In the rows, zero is written as 128.
Each row of numbers stands for one thing and depends on some of the facts below. Use the named rows to name the rest.

There are 4 kinds of fact about the things: γ, λ, σ, Π.
γ: points at; λ: refers to; σ: uses; Π: belongs to class
zeklir | Π 124
kuza | γ vuskal | Π 124
stagodre | Π 124
laken | λ stagodre | Π 438
bubrel | γ drevol | λ kabin, fluvetek, dragar, venupim | Π 438
dronas | Π 124
kufu | Π 124
pluskur | γ zuskun, muni, drades | σ troski, nostaplo, daklel | Π 124
dremin | γ kugus, flefe | σ flonil | Π 79
rusko | γ venupim, gedi | λ kabin, peplol, sunes, vukivek | Π 79
bibren | Π 124
kligrar | σ natra, muni | Π 124
lovu | σ moklum, goger, bubrel, platul | Π 79
forak | Π 124
pobrur | σ samen, vumi, druska | Π 438
tuzu | γ dragar | Π 79
brimam | γ natra, bibren | σ druska | Π 124
braken | γ stuvisem, gragra | Π 79
betrek | γ gedi, flefe | Π 124
trava | Π 438
stotren | λ trafler | σ babovik | Π 124
fleti | γ peplol, skatir | Π 79
trusen | γ dragar | σ kugus, troski | Π 438
gakigal | Π 79
goger | λ truklon, pluskur, notus, dule, guklik, draskar | Π 124
gipo | Π 124
notus | γ statos, distu | Π 124
fogre | λ kabin, trusen | σ peplol | Π 438
skomin | γ dragar, mapluk | Π 79
kluti | σ fleti | Π 79
draskar | γ matru, drasul | Π 124
zubre | γ flegros | σ zeklir, sogror, drades | Π 124
sunes | Π 438
skogrur | γ natra | Π 438
peplol | γ trusen, dreklu | Π 124
flefe | λ kuza, brimam, labi | Π 124
samen | λ statos, guklik, trava | Π 79
truskufer | σ feklal | Π 438
klipun | γ stuvisem, bugrir, tevu, drasul | λ trafler, stazem | Π 79
fotrul | γ mobur, riros, zaplun | λ flodres | σ stuvisem, riros, kufu | Π 124
venupim | σ rigo | Π 438
sukluk | γ stiros | σ laken | Π 438
greskek | σ laken, dronas, drurul | Π 124
skiplam | γ notus | Π 124
skeflor | γ betrek, gipo | λ drades | Π 438
plososkes | γ distu | Π 79
gregru | Π 438
babovik | Π 124
suskul | γ gragra | σ troruk, gregru | Π 124
romen | Π 79
tevu | γ kuza, meve, fotrul | Π 124
bodrak | λ biske, kleto, skepomar | Π 124
vukul | γ trafler, muni | σ natra, stuvisem | Π 79
grulak | σ notus, babovik | Π 438
steska | γ flodres, skepomar | Π 124
moklum | Π 124
flano | σ samen, riros, labi | Π 79
noplu | γ dredol, stiros | λ grulak, greskek, gragra | σ forak, flefe | Π 124
bekeske | γ dule | σ gakigal, flemon | Π 79
drabruk | γ flefe | Π 124
nostaplo | Π 438
druska | λ kleto, braken | Π 438
stuvisem | Π 124
stiros | Π 124
dule | γ surastil | Π 438
mobur | λ vuskal, zogik | Π 124
natra | γ dragar, venupim | λ platul | Π 438
surastil | Π 79
flemon | γ stiros | Π 124
mapluk | λ surastil, romen | σ druska | Π 79
gilo | γ betrek, bibren | Π 79
distu | σ rusko, pulem, riros | Π 79
troruk | γ dreklu, gedi, flefe | λ betrek, kugus, trava, venupim | Π 124
vuskal | γ kugus, flefe | Π 79
grasto | γ stuvisem, meve | Π 124
feflasta | λ seskes, dofar, vabanir, drabruk | σ plasemak, babovik | Π 438
ruklogri | σ rigo, vukivek | Π 438
platul | Π 79
gigra | σ klipun, flonil, forak | Π 124
pulem | γ gilo | Π 438
kabin | σ zaplun, bibren | Π 124
dreklu | γ tuzu, labi | Π 79
kugus | Π 124
flegros | Π 124
klavik | λ kugus, dule, plososkes, guklik | σ stuvisem | Π 124
meve | γ troruk, pobrur, zeklir | λ guklik | Π 438
zuskun | γ vuskal, riros | Π 79
zovur | λ truklon, distu, babovik | Π 79
drades | Π 124
statos | γ vumi, broze | σ stuvisem | Π 438
skepomar | γ flefe | σ matru, babovik, draskar | Π 124
muni | γ troruk | Π 438
kagruk | λ truskufer, venupim, zogik | Π 124
drevol | γ vuskal | λ peplol, flemon, drabruk | Π 124
dredol | γ dreklu, venupim | Π 124
zogik | γ skogrur | σ natra, dragar | Π 438
fluvetek | Π 124
sogror | Π 124
brefir | γ muni | λ vuskal, grasto | σ surastil | Π 124
skiku | λ stuvisem, greskek | σ troski, platul | Π 124
stazem | σ feklal, romen, steska | Π 79
folu | γ zaplun | σ mobur, dragar, kufu | Π 79
dofar | σ drades | Π 438
ruskugrel | λ nuzi, labi | Π 79
kevoker | λ matru, skiplam, trusen, kluti | σ gedi | Π 124
broze | γ pobrur, labi | σ grasto, flegros | Π 124
skatir | γ troruk, vuskal, dremin, fotrul, rusko | Π 79
daklel | γ dragar | λ tuzu | Π 438
vukivek | γ meve, fotrul | Π 438
kleto | Π 124
seskes | σ laken, vuskal, pulem, gregru, guman | Π 79
liplegum | γ drasul | σ surastil, dronas, drurul, daklel, zeklir | Π 438
trafler | γ bekeske | Π 124
dragar | Π 438
labi | γ tuzu, dragar | Π 438
kubren | γ pobrur | λ grasto, gigra | Π 79
vumi | Π 438
truklon | Π 438
flonil | γ klipun | λ zubre, trava | Π 79
feklal | λ nostaplo, kleto, riros, gipo | Π 124
kaplu | λ gakigal, drabruk | σ klipun, vukivek | Π 124
zaplun | γ grulak, sogror | Π 124
bugrir | Π 438
rigo | γ skomin | λ dronas | Π 124
guman | λ notus, trafler, zogik | Π 438
matru | Π 124
gedi | γ dreklu, labi | λ broze, fluvetek, skogrur, kufu | Π 124
druklam | λ muni | σ vumi, stagodre, bibren | Π 124
nuzi | Π 124
gragra | γ kleto | Π 79
guklik | γ folu | σ zovur, peplol, fleti, flefe | Π 124
drasul | λ flemon, dreklu | Π 79
pomas | λ zubre, labi | σ babovik | Π 124
flodres | γ bodrak | Π 124
vabanir | Π 124
drurul | Π 79
troski | λ truklon, betrek, bugrir, sunes | Π 124
biske | Π 79
plasemak | γ labi | λ nuzi, flodres, pulem | Π 124
riros | γ dreklu | Π 124

Named rows:
[135 119 153 176 135 146 105 130 123 150 171 117 113 161 105 149 136 162
 162  95 101 136 105 117 123 124 101 101  75 128  97 146 136 137 132 157
 132 174 162 154 138 115 140  65 127  94  92] : kleto
[129 133  99 101  93  97 165 163 159 150 106 144 126 149 156 128 122  51
 116 150 137 106 139 107 140 129 103 168 117 134 160  97 136 116 140  74
 141 133 138 130 179 128 197 145 103 147 128] : drasul
[116 158 112 150 134 140 138 187 164 137 148 114 142 154 131 155 143 107
 150 129 102 125 141 144  93  90  83 103 124 127 127 136 129 150 142 124
 135 133 183 147 163 101 119 102  61 111 102] : flemon
[140 135 111 118 117 107 122 134 131 158 124 124 122 117 137 126 148 117
 105 117 109  96 110 110 139 143 120 156 111 127 136  90 139 140 127  84
 131 142 137 153 145 141 183 117 114 138 134] : fleti
[103 139  96  83 141 120 131 141 155  87 140  76 152 113 134 165 150  90
 130 149 140 108 155 127 103 105 112 111 178  98 134 140 147 145 114  79
 111 120 170 138 150 113 126 126 101 150 123] : vukivek
[123 103  95 147  96 144 153 179 160 184 111 150 135 103 148  93 136 118
 140 180 144 151 110  68 150  81 128 170 163 159 175 136 129 110 129 115
 123  90 171 116 106 105  91 190 110  96 126] : gedi
[115 137 122  46 128 192 111  62 133  86 106 100 129 129 106 151 156 145
  46 123 163 185 160 169  97  97 156 104 222  68 140 133 141 150 126 145
 134 104  67  95  88 133  64 170 161  72 186] : statos
[142 127 118 122 112 118 130 132 132 144 124 130 119 138 135 127 130 100
 106 123 117  98 116 111 151 135 127 142  95 138 120  96 141 126 127  84
 135 155 129 142 146 140 188 102 137 141 126] : drurul
[126  65 121 131 104 144 150 137 141 165 124 138 117 137 155 117 112  95
 168 147 147 149 111 136 145 136 136 137 110 146 154  96 119 104 111 134
 115 111 136 110  91 108  95 140 147 125 109] : mobur
[166  84 172 147 180 140 173  82  65 100 149 162 133 134 129  62  97 147
 171 105 140 127 155 152 138 139 184 155  88 155 164 161 137  90 169 233
 105  75  57  80 124 117  89 170 130 137 151] : pomas
[124 185 138  93 132  72 125 101 104  79 116 125 134  89  91 108 125 160
  87 133 139 135 164 123 116 150 121 126 185 120 118 185 120 131 124 153
 143 130  94 136 132 153 131 163 152 140 151] : liplegum
[128 128  84 102  95 110 160 179 165 145  94 145 141 117 167 121 131  60
 108 181 147 100 126  97 148 112 125 182 152 142 176  85 129 123 144  49
 125  96 144 120 152 122 160 170  92 144 147] : rusko
[115  86 117 133 102 135 165 154 151 151 109 147 125 128 167 110 108  89
 177 167 152 149 124 131 143 132 132 137 124 151 162  95 124  98 112 116
 113 100 138 101  97 116  84 160 139 146 105] : troski
[123 163 146 156 168 153 103 124  95  95 126 126 123 116 118 120 133 194
 136 100 117 145 145 168 114 128 144 108 140 138  90 136 134 149 130 172
 130 114  93 110  76 141  72 118 133 116 136] : zubre
[152 140 133 119 113 124  76 127 146 171 116 126 126 134 155 124 135 128
  91 117  94  97 113 131 146 168 114 142 107 119 125  88 129 121 154  76
 129 138 112 166 163 136 171 108 126 174 138] : skomin
[156  69 134 159 102 140 136 121 127 194 139 131 113 100 138  77 134 146
 162 134 125 145  96 103 154 133 127 172 109 153 168 125 126  98 115 149
 114 108 145 140 100 109 114 156 140 110 118] : plasemak
[105 161 135 152 186 183 110 132 101  78 118 113 133 118 136 137 136 189
 135  97 116 136 149 194  98 112 161  87 150 135  97 126 141 163 118 166
 130 105  96 104  79 135  58 114 123 127 136] : guklik
[137 138 123 122 120 124 118 129 124 140 134 123 121 137 133 141 130 113
 111 115 106  93 118 115 142 134 128 133  92 133 108 101 140 139 133  92
 135 165 133 148 148 143 203  84 129 137 121] : surastil
[143 177 148 150 104  77 157 146 110 138 101 173 112 112 113  67 113 176
 127 143 132 166 144 129 130 152 101 165 134 148 150 160 103 116 124 187
 160 112  93 130 112 151 113 179 109 110 133] : noplu
[108 106 116  94 139 160  85 110 159 110 128  88 143 133 153 170 121  99
 116 142 140 125 140 124 125 137 148  84 172  97 111 127 130 109 142  76
 107 129 139 128 153 101 104 113 162 180 122] : dragar

Which thing is each row?
No name comes twice in this set of rows, the named rows included.
[136 196 140 130 129  75 116 129 104  91  79 187 130 110 100 124 116 147
  72 121 116  99 103 114 130 152 134 167 121 132 102 128  67 144 156 120
 147 119  76 123 142 166 163 124 111 128 185]  dremin
[125 111 115  97 123 113 107 103 134 123 160  87 133 102  94 147 151 126
 117 120 128 122 114 110 119 126 108 123 153 103 133 152 143 142 106 108
 111 144 168 159 139 124 150 110 134 119 128]  muni
[140  62 142 160  94 112 125 108 124 169 119 169 108 117 120 114  98 109
 180 151 137 155  55 105 161 154 135 154  81 145 136 105  71  97 113 136
 113 127 138 123  76 125 104 126 155 121 122]  flefe
[108  73 126 150 158 199 110 132 128 123 150 110 136 141 148 162 126 116
 170 115 129 130 107 155 119 101 154  92 104 131 106  90 132 134 122 120
  98 120 154 109  88 104  80  81 133 132 112]  kugus
[134 155 143 143 119  98 155 137 106 130  98 157 121 111 128  81 117 158
 127 139 135 159 150 152 124 150 124 150 147 153 151 133 112 117 118 173
 146  90  88 113  92 144  75 179 123 120 143]  brefir
[117  63 103 152 114 154 140 144 152 166 105 153 136  90 140 107 128  97
 160 174 155 139  76 101 151  88 146 166 141 156 173  95  95 117 113 113
  95  73 152  98  58 106  71 169 115 110 142]  troruk
[144 152 153 110  85 137 142 103 117 153 109 156 100 144 102  98 145 177
  90 130 136 208 141 170 112 125 110 148 159 112 157 127 107 135 121 201
 165 110  82 118  90 142  74 185 128  46 157]  fotrul
[ 94 202 129 145 167 150 148 175 130  63 112 137 151 158 131 154 113 148
 118 126 131 141 179 156  89  90 136  84 146 126  95 163 138 152 160 162
 150 113 111  94 144 119  83 115 101 120 127]  kabin
[150  85 120 111  92 116 123  99 115 166 122 138 105 118 144 113 122 101
 113 124 135 104 100 112 172 159 146 171  93 136 145  66 140 108 113  91
 123 144 100 133  96 147 179 127 168 143 131]  ruskugrel
[135 100 124  95 102  86 119  96 140 133 139 111 127 107 111 125 132 108
 133 142 141 126 113 102 137 147 111 148 146 112 144 144 127 113 101 114
 114 136 151 149 137 133 153 151 144 132 131]  skeflor

The same things again, as new rows of numbers:
Some rows with their names:
[114 118 123 128 135 144 111  98 120 115 135 118 141 119  91 128 130  99
  87 107 131 134 139 115 162 149 144] : zovur
[129 139 118 119 123 112 137 131 141 137 128 119 128 123 136 122 129 146
 139 130 121 131 123 150 122 117 108] : vabanir
[152 122 221 138 129 193 120 149 139  69 109 126 145 124 110 120 133 107
 104  85 163 114 138 123 166 144 136] : fotrul
[130 137 114 124 124 118 139 131 143 144 126 115 118 123 138 121 128 141
 140 129 120 133 128 150 118 120 110] : zaplun
[135 140 128 121 122 119 137 133 144 139 129 119 126 122 136 122 128 144
 146 119 128 128 129 147 119 112 102] : kufu
[120 136 118 123 109 129 140 136 140 116 127 105 127 126 136 108 130 143
 139 137 115 133 120 157 124 127 103] : flodres
[127 134 109 114 137 115 136 121 117 127 132 121 133 134 147 131 106 141
 143 147 130 131 123 118 118 117 118] : vukivek
[116 130 113 119 118 113 134 115 122 142 148 107 139 127 120 128 124 138
 148 129 129 133 128 142 103 112 128] : zuskun
[128 138 113 123 123 116 137 131 144 139 129 116 125 125 132 125 131 142
 137 128 120 130 126 150 125 120 107] : stagodre
[124 124 119 128 148 147 114 105 115 102 119 126 132 126 114 118 114  98
  90 129 138 131 120  97 174 155 137] : laken
[123 128 131 131 130 135 138 144 103 123 138 153 130 149 162 143 114 147
 143 152 111 106 124  97 103 112 130] : sukluk
[138 128 135 147 124 127 135 128 118 162 145 132 141 133 132 142 136 124
 151 150 121 114 124 121  82 113 145] : stazem
[121 131 125 135 133 150 114 121 139 109 117 123 133 117 106 119 133 109
  87 118 130 125 125 122 189 159 125] : feklal
[127 136 111 119 144 104 140 131 145 148 118 140 123 115 140 139 127 155
 139 115 132 136 144 154 120 125 119] : draskar
[136 136 112 124 136 106 140 132 153 143 109 119 127 111 133 124 127 147
 144 138 139 143 129 163 113 129 125] : matru
[116 133 125 133 132 153 115 119 141  89 119 123 138 115 105 109 131 111
  91 118 130 128 125 128 192 164 123] : drevol
[128 139 113 124 126 117 136 137 140 138 131 122 123 124 136 123 129 145
 135 130 120 128 123 143 124 119 111] : dronas
[132 131 151 123 143 160 110 100 120  84 122 121 135 128 116 120 112  97
 100 107 150 132 136  99 169 148 123] : natra
[120 129 110 122 123 115 136 120 122 144 144 110 139 121 119 132 125 139
 144 137 124 133 124 138 102 111 128] : drurul
[127 114 148 143 143 162 115 131 111  88 112 140 134 134 119 122 120 101
  92 140 133 122 115  82 166 157 157] : fogre

Name these rows:
No name comes twice in this set of rows, the named rows included.
[120  89 134 127 134 118 145 161 117 172 134 162  60 148 147 165 123 132
 100  50 102 142 166 126  83 101 154]  guklik
[136 113 130 141 142 125 144 157 109 145 116 128 117 144 150 133 120 126
 136 170 106 122  96  92  92 112 150]  pobrur
[140 128 108 114 146 110 139 118 129 134 113 113 123 126 138 123 103 137
 143 145 144 145 124 131 108 122 126]  bugrir
[113 131 125 131 142 146 111  95 115 112 137 124 153 114  90 129 137 104
  96 116 137 127 130 111 172 155 136]  kubren
[126 108 133 134  97 104 107 136 112  96  95 180 110 145 156 114 140 131
 175 182 152 141 148 147  84 164 159]  grulak
[129 144 110 131 124 117 133 103 129 158 147 111 147 126 124 131 129 126
 147 141 130 126 130 135 102 117 123]  vuskal
[111 147 115 119 118 125 135 132 132 121 144 133 140 129 144 132 129 157
 139 127 112 118 133 141 140 120  95]  flemon
[162 121 221 119 100 157 124 145 133 112 149 122 154 134 125 147 115 143
 170  91 173 104 142 132  86  78 138]  vukul
[147 150 117 160 157 140 111  66 138 156 134 133 156 110 100 140 137  75
  98 126 148 120 147 108 149 161 147]  klipun
[117 117 140 139  88 111 114 149 128 106 110 183 112 139 153 119 158 143
 164 154 134 129 149 163 100 159 142]  skepomar
[115 132 123 137 137 154 117 117 132 110 131 134 130 122 111 123 138 110
  82 107 118 123 135 116 186 156 117]  rigo
[136 127 137 136 150 117 149 163 141 142 114 156 134 118 142 152 127 160
 137 136 125 116 128 135 117 123 147]  suskul
[120 122 121 131 149 143 119 104 133 107 117 110 153 107  85 119 126 105
  93 126 147 137 131 128 165 163 156]  drasul
[ 96  93 152 140  90 133  82 150 117  42  84 211 121 128 117 108 169 123
 122 146 148 134 151 150 179 217 171]  pomas

The same things again, as new rows of numbers:
Named rows:
[ 97 119 130 139 108 171  99  90 149 107 118 136 132 143] : stuvisem
[141 120 137 121 113 121 140 139 108 115 139 119 147 135] : skatir
[110 100 135 145  84 157 129 103 133 103 151 132 151 133] : gragra
[ 82 127 133  92  97 139 131 151 129 126 144 138 112 135] : stazem
[113 119 129 101  98 124 120 132 137 113 153 146 114 132] : seskes
[149 149 151 171 153 103 149 147 114 121 126 115 144 133] : meve
[119 121 138 131 103 144 149 130 157 125 133 126 123  83] : trusen
[129 145 125 123 105 139 125 135 106 103 136 118  99 153] : drurul
[148 162 132 147 144 131 120 122 105 130 106 121 114 155] : troski
[130 130 121  84 106 155 114 157 119  99 142 122  93 137] : platul
[142 113 112 122 122 169 114 125 152 129 143 145 154 113] : peplol
[ 78  92 122 107 129 159 108 114 144 145 104 115 110 129] : babovik
[115 124 119 100 122 168 102 121 147 117 118 135 116 129] : kufu
[142 167 141 150 145 108 135 143 116 123 126 106 104 140] : druska
[ 89 163  63   5 136 144 129 206 120 148 145  92  88  90] : romen
[109 119 122 107 125 127 109 117 152 131 128 157 124 124] : kabin
[120 109 127 111 126 140 126 126 146 132 130 153 152 103] : brimam
[123 109 122 114 130 153 119 125 144 127 125 139 147 110] : flodres
[140 158 134 144 149  86 135 122 113 151 113 155 126 141] : klavik
[149 157 148 158 145  58 148 132 129 137 142 151 119 133] : fogre

Rows to name:
No name comes twice in this set of rows, the named rows included.
[122 106 125 108  99 146 130 141 126 106 150 132 132 121]  plososkes
[133 120 104 111 127 195 108 142 147 135 133 125 155 116]  riros
[ 55  49 113 132 142 201 111 120 125 149  71  58 111 131]  grasto
[137 182  71  56 160  47 155 184  89 172 149 122  99  96]  mapluk
[122 135 120 127 140 120 118 117 126 135 118 139 124 133]  stiros
[132 125 129 148  94 186 140 143 150 126 129 107 116  96]  labi
[228 141 219 170 134 140 156 204 100  76  89 129  68 156]  daklel
[103 138 107 113 123 165 100 102 141 128 125 123 124 125]  dronas
[127 125 141 133 119 159 125 145 149  94 132 106 134 110]  pulem
[125 109 125 102 102 102 127 126 142 118 165 167 121 131]  kluti

